Each row has a class, written after it.
[-181   49   88  -71 -174  463   96   51  226  290   80 -154  374   18
 -275 -281   49 -165 -144  324 -135  -48  319 -201 -144  -14  108  322
  142 -224  315   -2 -447  200 -174    9  190 -360  206  -90  148]
(215)
[  29  291 -276  482  198   77 -779 -356 -138   57   17   16 -177 -328
 -436   54  -73  160   84 -185 -160  210 -159  336   12   78   90  -54
  -94 -361  267 -101  241  168   83  -63   44 -430   23  203 -194]
(73)
[ -24  -53  -82  -25 -440 -363 -277 -352  149 -125  332  127    4   89
  116 -181   46  202   26  160  -83   17  -53   73 -178 -244  -26  -16
  156 -131   -7 -321  135   32  236   16  122 -423   10  -84  -22]
(205)
[  34  320 -187  595  241  243 -449 -397 -241  -92  -73  -21   11 -343
 -402  189  -89   32   85 -125 -180  161 -130  141  -70  154   56  -42
   28 -258   83  -55 -209   69   22  -87   94 -274   95   89  -78]
(185)
[ -38   57    8   54 -538 -211 -221 -478  289   37  249  224   54  195
  -60   88   60  176   17  -44  -95   34 -153  -50   66  -62   37   15
  231 -353 -108 -312  286   29  131  257  132 -360  -45 -213  -91]
(25)
[-110   75  260   45 -450  682 -156   62  -30  179  -41 -326  189  -76
 -404 -362   46  -97 -325  183  -51  -78  399 -405 -102 -122  321  449
  114   30  303 -186 -124  250 -251   38  140 -290  -35  158  194]
(219)
[-132  -83  156 -241 -252  181  215  118  196   14  151 -272  374  -46
 -211 -277   83  -73 -206  186 -249  -75  169 -293 -290 -247  176  138
  189 -238  234  -73 -117   14    6  160  -13 -284  227  -70  195]
(25)
[ 112  373 -178  478  228  143 -719 -260 -266  -40  -51   13 -103 -273
 -257   -8  -33  106  -59 -159 -132  111  -96  246  120   14   82  -38
  -86  -95  185 -167 -139   85   98  -19   72 -578  -11   98  -26]
(182)
[  -9  -29  -98  113 -367   12 -179 -430  284   14  169  105   23  148
   -5  -64   64  106  -46  -51  -55   14  -77 -197  -59 -110  147   57
  412 -273 -186 -189  276   92  109  165  116 -369   17 -181  -19]
(212)
[-146   60  113 -394 -225  604  -27  145  270  338 -149 -400  565  185
 -211 -347  -15 -115 -136  403  -93   39  574 -274 -136 -215  -44  654
  289 -355  266  176 -246  -22  -95  128  206 -369  333  -89  185]
(212)
[  68   35 -151  -80 -509   -7 -346 -309  181  188  -21    0  130  193
   28 -222  117  188  -16  134  -35  -67  111 -108  133  -42   13  208
  236 -277  -98 -186  116  -73   47  234  226 -348  -92 -103   80]
(25)
[   9   -9 -113  192 -447  -65 -211 -436  217  114   91   56   60  218
   25 -120   92  132  101   46  -45   42  -13   -7 -105  -92  -81  203
  361 -290  -50 -118   12  -35   54  148  344 -170  -17 -304   -4]
(219)
[ -45   25  -84  119 -428  -23 -507 -268  354 -110  248  322  -60  117
 -208 -140   53  271   74   49 -196 -128 -164   34  137 -100   56  -62
  218 -200   34 -347  264   61  189  196   83 -610   79   40   -1]
(182)
[  -8   62  140 -136 -140  473 -185 -259   -5  237  -21 -475  643   22
 -125 -536   90  -42 -195  -33 -114  102  421 -236 -264  -81  -39  513
  213 -238  432  162 -319  234 -130  101  202 -392  229 -100   91]
(205)
[ -83  224 -193  -11  576   31 -372   32  141   52   35  114   50 -480
  -85  348   -7  102  -80  167  -66  160 -398 -119  349   67  509  132
    0 -310  -98  -78 -312  404  390 -174  352 -352  185 -181  305]
(219)
[-140  203  270  -77 -236  183 -280 -428 -566  136  120 -315  532   -7
  -77 -375  -30  217  -24 -132  -37   92  240 -243 -274 -119   77  406
   -7 -171  478   77 -287  284 -129  -29  210 -590  133 -136 -137]
(44)
[-164  185  192 -102 -266  246  -87 -177   -7  207  120 -269  482   29
 -232 -372   52  -73  -87  385 -105  177  264 -186 -222 -214  134  359
  121 -329  437   51 -394  177 -108    5  103 -514  264 -209  -39]
(167)
[  55  273 -310  336  219   80 -693 -271 -161   18  -38   46  -98 -234
 -206   16  -28  130  -28 -229 -172   95 -164  328   68   46  -40  -20
  -19 -210  153 -100  -35  111  146   17  163 -512   76  -26  -47]
(182)
[  61   17 -136   51 -354   43 -384 -384  222   87   12  230 -134   -2
  -44  -59   96  152 -102 -150  -63 -145  -27 -137  115    0   85   -5
  313 -253 -341 -276  166  -56   21  138  239 -323 -213  -21   38]
(167)
[ 107   35   21   65 -419   52 -393 -333  223  -24  113  201   58  167
 -139 -153  110  251  -50 -151 -133  -55   -4 -110  -58 -153    2   42
  360 -205 -110 -187  207  -13   50  176  122 -304   27 -103   48]
(205)
[ -42   82  119  -56 -160  456  -84 -121  120  320 -152 -335  579  -15
 -309 -419   63  -47 -102  206 -161   91  272 -259 -143  -86  154  435
  262 -365  473  130 -335  226  -37  129  211 -294  334 -192  148]
(167)
[ -37  520 -113  433  263  102 -751 -361 -243   41   11 -153  -49 -350
 -198   -4  -93   92  -54  -47  -67  198 -101  374  168  142   26   27
 -257 -173  239 -242 -152  324  -31 -105  112 -755  -66  156 -250]
(205)
[-314  -17   85  -78   90  251  -64  129  379 -267  275  212  -71 -107
 -408  112  -67  -95 -130  272   55  -62   -5 -128 -175 -324  382   -5
   73 -243  192 -220  117  241  200 -216 -318 -448  406 -290 -199]
(212)
[  88  344 -206  490   76  317 -671 -162 -314   70  -96 -167  132 -234
 -490 -117  -32  263   94 -177 -107   88  119  242   28 -137  -59   94
   13 -217  242  202   69   68  109  -46   59 -566  194  222   36]
(25)
[ 142  353 -207  440  384  -49 -795 -204 -196 -137 -113  -30 -116 -462
 -286   17  -46  233  -18  -90 -213  268 -281  382   31   -5  130 -126
 -179 -256  357   42   -1   84  228   -5  -86 -530  135  222 -171]
(46)
[  75  297 -220  573  136   43 -572 -301 -159  -12   63   32 -195 -318
 -230   59   -5   89  -21  -23 -190  156 -204  307   15   50   89 -145
  -85 -170  190 -197 -134  160   56  -22   80 -484   28  121  -64]
(185)
[-135   78 -114  200 -535   74 -159 -431  349   25  244  327   13  184
 -172  129  -16   16  -46   -8   46  -82  -12 -121  -65 -184   78  102
  348 -282 -305 -321  202  162  123    9  147 -366  -20 -239  119]
(215)
[  39  226 -242  420  253  -99 -761 -299  -93 -231  253  128 -213 -344
 -231   68   -4  167   11 -283 -324   71 -302  441  -99  -74   39 -286
 -101 -163  143 -230  -43  157  280  -47 -106 -571  133   92 -107]
(145)
[  -9  450   -1  509   60  217 -204 -480 -268  210  313   14   44   36
 -435   12 -128 -107   85  393 -103  382    8  -61 -173 -208  108   93
  174 -333  -52  -78  -96  280 -398 -268  215 -528  135 -111  -20]
(205)
[  30   33  -49 -163 -301  -56 -161 -578  265   28  118  153  224  286
   29   26   71   92  130 -170 -202  -47    0  -66  -73  -83 -277  150
  225 -301 -129 -150 -179 -125  260  249  216 -343   91 -416   -7]
(185)
[ -36    6  157   37 -343  152 -392 -285  413 -481  462  -16 -211   62
  -43 -297   17  357   -3   24 -141  -53   -3  152  -86 -326  437   28
  256  -53  -20 -277  277  182  242 -133 -486 -752   -4  323 -271]
(145)
[  86  383 -289  362  275  320 -896 -189 -225  181   12   22  -65 -190
 -256   22  -68  216 -128  -33  -57  274  -39  279  311  -60  167  109
  -38 -137  149 -193  203  311  221 -112    8 -838  146  112  121]
(219)
[ -18  124  106 -116 -226  274 -177  -94   60  279  -27 -240  543  -66
 -357 -424   25  -72 -144  532 -178   58  354  -43 -206 -204   80  314
   -8 -339  517  -44 -587   81  -75   10   99 -391  272   -9  178]
(25)
[-112  267  362   28 -395  502  -92 -283   31  338   45 -232  617  102
 -359 -430  -74  -88  -90  416  -91  145  431 -228 -152 -157   69  508
   20 -243  447  -77 -315  210 -351    4  190 -564   94   38   64]
(73)
[ -66  124  286 -179 -292  300  -97 -318   33  148  115 -284  510   33
 -247 -463   -3  -29 -133  270 -137   94  339 -136 -247 -177   86  288
   67 -294  440  -10 -345  120 -107   77  -48 -469  237  -33  -37]
(44)
[ -20   35  -19  103 -640  -95 -177 -515  261   79  371  317   63  330
 -124   -2   49  137   63   84 -106  -17  -33 -126  -41 -174   -2   26
  276 -178 -187 -326  127  118   52  113  154 -380   11 -186  -19]
(73)
[  50   34 -245  361 -211  -63 -296 -348  127 -287 -106  208   58 -133
 -348  121  192  318   56 -470  -82 -128 -221 -197 -130   -7   33 -129
  228 -196   99  -79  160    6  394   85   56 -212  147 -221  -49]
(185)
[   8  136 -125  121 -463  -75 -516 -483   83   58   14  236   75 -144
 -101 -143  102  109  -42  -89 -204  -77 -123  -56  -19    0  -56   66
  194 -264  -48 -283 -155  -37   76  168  341 -505 -108  114  150]
(44)
[  29  258 -234  545   46  319 -616 -161 -108  117  116  -61 -261 -139
 -308   -3   70  222 -102 -270 -101  153  -57  221   72  198  184  -64
  108 -154  123 -108  203  286  -59  -17   97 -478  -99  167  -39]
(46)
[-198  -39 -181  -13 -597 -102 -592 -269  360  -35  212   96  -99  -11
  104  -85   83  220   44 -299 -130   20 -232  113   41   36   39  142
  236 -332  -29 -323  497  121  349  244  205 -519 -182    6   -6]
(25)
[ -19  340 -240  462  139   68 -689 -289 -177  -60   33  -39 -193 -275
  -66   46   31  123  -34 -238  -94   97 -220  293   53  119   22  -12
  -84  -90  151 -173  -77  198   95   62  195 -599 -114   46  -94]
(46)
[ 102  334 -215  478  199  215 -676 -274 -219  -67   -9   69 -178 -297
 -257  -16  -48  133   -9 -277 -162  138 -143  281   16   57   61  -90
  -53 -142  215 -125   52   90   14  -28   96 -481   22  153 -117]
(212)
[ 183   93   95  131 -256  364 -262 -570  343  194  -50  202   48  219
 -386 -178    4  -52 -241   58   71   70  285 -299   -6 -217  222  209
  363 -376 -215 -312  242  -37 -111  -77   74 -203  -81 -278   55]
(212)
[-112   86  223 -165 -283  375   51 -145  161  244   82 -296  504  200
 -215 -408   56  -81  -76  167 -232   68  344 -133 -223  -73  -16  357
  223 -290  372   51 -290  141 -177  122  121 -395  257 -176   59]
(185)
[  44  318 -202  436  222  263 -538   18  -40  109 -101  -65 -140 -237
 -272   78  -40  -38  -76  -29 -115   73  -12  249  118   24  -60   83
  -92  -51   72 -138 -142  101  -15    6  136 -324    5  199   40]
(205)
[-198  -58   35  198 -683 -152 -123 -638  508 -225  445  474 -195  126
  -96   34   57  154   73   26  -82 -148 -380   77 -136  -20   47 -215
  226 -283 -184 -522  192   50   59  161  105 -354 -138 -362 -236]
(219)
[  32  315 -239  492  312 -181 -668 -484 -136 -342  145  -17 -123 -472
  -33  -41   -7  242   53 -216 -346  122 -507  413 -131  116   27 -289
  -41 -250  174  -64 -107   62   67  137  143 -461  126   36 -291]
(215)
[ -37   -9  209  -30  170   88 -357  -13   74 -239   28  -67  150  -66
  -66 -512  157  -14    3    2 -318   49 -146  -67 -264 -290  221  192
  150 -254  363   88 -123  -83  -71   82 -210 -271  318 -389 -286]
(145)
[  94  408 -147  662  102  220 -862 -142 -283 -133    3  -71 -218 -498
 -340   66 -114  179  -87  162 -226   93 -169  408   57 -106  131  -91
 -208  -89   76 -238 -228 -103   81   43   84 -389  -38  373  -29]
(145)
[-199  193   18   24 -306  306 -102  -68  899 -304  362 -176  -38  617
  -38   99   16  340  326   60 -102  -14   21 -120   37  -40  181  330
  672 -419 -136  -47  346  161  233  231   54 -524  298 -461  -19]
(212)
[  65  -26  582 -393 -770 -454  457 -422  416   74  429  -38   68  791
 -254  -87   -4  180  -64  -67  -57 -204  737   17 -184 -390 -241 -184
  200 -112  -54 -276  348  119 -135  -51 -402 -327   63 -241 -547]
(73)
[ -55   38   47 -136  -44  376  -61  -45   26  165  -66 -271  456  -11
 -153 -442   88  -38 -107  213 -129   14  234 -255 -183 -155  198  395
  237 -210  365  120 -380  174  -23   21  155 -338  333 -262  130]
(167)
[ -74  234 -130  184  244 -226 -706  -77   54  -69  245    9 -269 -230
  -92  113 -108    1  125  203 -218  225 -207  499  112 -180 -116 -117
 -296 -253  126 -186 -142  172  347  -74  -55 -550  142   48 -172]
(46)
[  50  469  -31  472   52  227 -636 -244 -469   53   66 -142  -85 -102
 -113  -82    1  174  -90 -218  -68  202   22  220   29   75  -10   51
 -132  120  168 -191  -98  161 -205  -67  186 -540 -186  124   -6]
(219)
[-119   26  304   40 -252  358  126  -45  181   43  141 -276  403  -24
 -296 -316   80  -58 -231  282 -132  191   59 -267 -177 -114  329  207
  175 -200  549   21 -128  278   -1   99  -65 -283  351 -130    9]
(212)
[ -27   60  199 -269 -223  192  -28 -190    8  312  -33 -325  603  -38
 -218 -486  -73 -108  -62  527 -135  111  390 -156 -246 -275  139  469
  -28 -346  495   58 -441  131  -38  -30  151 -304  233  -85  111]
(73)
[ 142  188   73   70    5  570  -46   18   75  275 -369 -554  673 -191
 -352 -355   -5  -47 -201  260 -196   37  474 -288  -29  -49  189  468
  -16 -145  476  109 -564  149   39  182  103 -267  291   27  187]
(212)
[ 155  332 -205  478   69   69 -722 -329 -386   92   -6    7  -73 -414
 -256  -71  -42  167 -125 -119 -162  107  -62  378  -62  -50   82 -111
 -134 -211  219 -106 -264  159   28  -65  150 -521  -64  259   36]
(46)
[  72 -110 -224 -140 -250 -287 -433 -384  316  -76  146  222  -12   -5
  -42  -94  159  135 -125 -139  -67 -175   32   -2 -161 -264   60  -97
  279 -345  -84 -164 -135   11  395   48  -12 -428   61  -99  -36]
(46)
[ -32  115  104  145 -675  -40 -458 -369  175 -252  235  208 -124  187
   32  -77   57  284   99 -276 -184  -66  -52   61 -121 -273 -131  108
  335 -134 -149 -209  313  -29  101  186  177 -509  -28 -143  -92]
(185)
[ -55  324 -196  351  354   32 -866  -73  -69  -62  119 -122 -118 -272
 -333  107  -89  120   47    7 -326  253 -219  305  176    9  -26  -15
 -228 -163  229 -109  108  149  273   77  -65 -507  252  242 -114]
(215)
[-201  -67  -52  250 -433 -273  -93 -290  523  -84  364   93  -35  156
   33  -68  264  -93   54 -159 -152 -206 -235   30   36    6 -395 -135
   16  -64   -8 -273 -175  -95  228  344  196 -366 -104  -94    3]
(185)
[   0  388 -383  496  266   27 -585 -421 -263   77  -94 -211   86 -584
 -377  185  -19 -194  -88   24 -114  200  -84  247 -226 -108  103  228
    7 -390  253  229 -620  250  254 -151  256 -440  210   62   71]
(145)
[-137  336 -221  636  293   68 -593 -511 -340  -59 -122 -256   -8 -465
 -319   28   -1  -20   29 -230  -45  228 -275   75  -58   89 -131   40
 -210 -163  166   45   47  358   63  -91  176 -521   27 -125 -317]
(46)
[  -9  -26 -367  217 -557  199 -363 -702  348  349  278  809  -27   83
 -111  428  102   38 -225 -186   96 -272  416  -55 -290  235 -298   29
  182 -304 -656 -549 -625  -19 -431 -173  501 -320 -460 -275   41]
(25)
[ -57   15  -42  149 -530  -63 -297 -415  386 -148  312  248  -80  165
 -167   30   86  156   -6 -133  -57 -104  -70  -67 -111 -148  -39  -64
  349 -213 -181 -286  274   46  135  165   65 -396   -6  -74  -87]
(205)
[ -64   45  170   53 -127  258   67 -204  128   86   -1 -221  431  -44
 -106 -355    9 -111  -78  344  -65  -42   84 -289 -147 -142  222  315
  130 -172  365  -19 -327  225  -80  127  253 -274  235 -231   58]
(145)
[  55 -243 -305   78  -96 -132 -371 -346  224   18  194  108 -219   -7
 -148  -81  133  176 -193 -195   26  -46   65  -27 -174 -272  284  -88
  334 -381 -105 -137  546  -72  354   33 -286 -345  -11  -55 -104]
(215)
[ 112  312 -263  346  272   96 -720 -246  -78    1  -44   56 -147 -333
 -292  106 -113  135  -24  -97 -219  130 -117  401  103   90   73  -78
 -110 -264  186 -163  -90  117  133   -8   18 -516   39  220  -63]
(182)
[-116   -2  -94   52 -425 -139 -275 -340  452  -79  285  275  -32  181
 -186   -8   80  164   97   23 -124 -110  -41  -78  -45 -186  -41   -7
  282 -296 -232 -238  183   -9  188   58   65 -467   51 -180  -13]
(167)
[ -44   75  256 -364 -230  276   -5  129  159    4   86 -467  523  113
 -167 -465  -41   27 -101  258 -289  131  305 -131 -236 -298  119  290
  206 -234  441  208  -96   62  -38  212 -131 -243  472  117   -8]
(167)
[ 133  -30  159    7 -434  412 -176 -629 -308  258   54 -265  444  302
   56 -567   64  342 -197 -126  -24   16  363 -204 -405  -86  168  211
  401 -156  189   -3  -88  141 -372  215   32 -423  -44 -124 -255]
(46)
[  83  145  -11  104 -378   11 -384 -597  144  -52  124  100   89  194
  -97   94   -4  239   42 -201 -117   -3   -4 -140   32 -103  -98   91
  305 -307 -169 -168  100  101   65  209  202 -394   62 -207 -163]
(182)
[ -30  -46 -153  155 -378 -136 -189 -408  422 -146  273  244  -84  151
   49   62   87  120    2  -83 -110  -60 -217  -68  -26  -65   60  -80
  299 -194 -202 -310  191  159  177  152   39 -343   58 -191  -52]
(185)
[  -9   54   56   52 -473   67 -292 -356  316    6  153  133   59  240
  -80   52   11  173  -42  -83  -67  -30   84 -152   13 -129  -68  145
  282 -222 -249 -224  171  -35   56  188  139 -338  -27 -183  -35]
(219)
[-221  270 -223  -41  272 -203 -802  193  353  -76  611   93 -360  -82
  194  209  -34 -126  -51   84 -354  279 -405  766  339  120 -158 -359
 -231 -343   25 -366 -120  135  223   69 -359 -840   86  407    3]
(25)
[ 104  353    9  664  200  318 -243 -314 -177 -224   17  -14 -124 -246
 -303  -47  103   36  -97  -51  -45  223 -371  -22  -21  -94  361 -116
  287  -84  120 -139   53  106   44  -11   51 -321  120 -262  -50]
(205)
[  49 -111 -363   10 -198 -173 -358 -180  264   87   10   42   99 -100
 -139 -189  205  190 -147 -186 -149 -231   26  -78  -90  -45  115  -53
  193 -262   81 -119 -145  -30  429  152  104 -336   46  -33  136]
(215)
[  42  291 -280  318  422  162 -609  196  236  135 -240 -117    8 -281
 -468  -39  -30   -3   49   61 -313  200 -103  295  193  146  264  199
  -18 -272  373   52 -135  192  298   -7   38 -291  298   16  105]
(219)
[ -22  335 -127  523  170  154 -525 -237 -160   17   58  -36  -19 -254
 -266  -78   -5   89    6 -227 -147  193 -151  244   40  153   44  -73
  -29 -163  308  -97   38  240  -30  -24   36 -532   91  157  -85]
(44)
[-186   51  296   69 -203  322   54 -249  172   91  125 -261  435  139
 -172 -343   67   18    9  214  -81  113   44 -230 -178  -67  140  321
  193 -222  465   28  -59  226 -133  180   92 -356  243 -300 -152]
(73)
[  30  118   94  104 -448 -146 -589 -309  144  -98   77  -16   45 -169
 -106 -145   49  259 -101 -218 -274   94 -170  222  -10 -100   41  -63
  182 -355   92 -120  117  -99  323  299  -49 -372   38  148  -97]
(44)
[ 131  343  -70  465  476  231 -588 -156  -42 -108  -19   13 -135 -134
 -261  127  -54  208   77 -147 -193  106 -177  139  266   -4  148   16
   32 -130  119 -153   27  156  101   34   36 -520  145    7  -42]
(182)
[ 114  333 -277  363  406  189 -752 -200 -198  -90 -116   35 -181 -334
 -206  108 -138  223   12 -306 -130  116 -109  285   92   71  118  -19
 -107 -143  174 -153  247  116  139  -52   24 -553   38  143 -122]
(73)
[ -76  100  245  -46 -223  448  -59 -232   78  167   50 -229  480   57
 -249 -427  -23  -50 -116  315  -93   88  329 -210 -225 -193  176  379
  185 -279  345   14 -267  111 -180   44  100 -404  225 -133  -28]
(212)
[-169  105  -14  767 -271  326 -520 -236  649  115  318  730 -594  -46
 -537  578  -16 -336   -1   41   -2 -116 -366  -25  352 -180   97   97
  225  -83 -389 -431 -128  676   76  -90  326 -254   41  -82  125]
(182)
[-138  -32  -75 -410 -151  253 -203   93  175  221   -3 -153  313 -134
 -243 -312   67 -167 -222  265 -174  -62  312 -156 -242 -181  202  384
  185 -353  298  109 -519  125  108  -44  135 -331  307 -100  191]
(167)
[  77   37  171   88 -281   40 -410 -439   77 -196  147  114 -168    2
   56  -10   21  214 -171  -46  -51  127  -57 -261  -72 -256  259  121
  258  -20 -194 -314  398  -77  122  173   74 -399 -128  -96 -162]
(212)
[-119  130  276  -31 -343  385   -9 -332   85  168  171  -91  359   25
 -182 -332  -50 -129 -140  379  -69  107  234 -113 -253 -126  134  268
   75 -265  344 -198 -371  141 -286    9  180 -369   60  -61  -29]
(212)
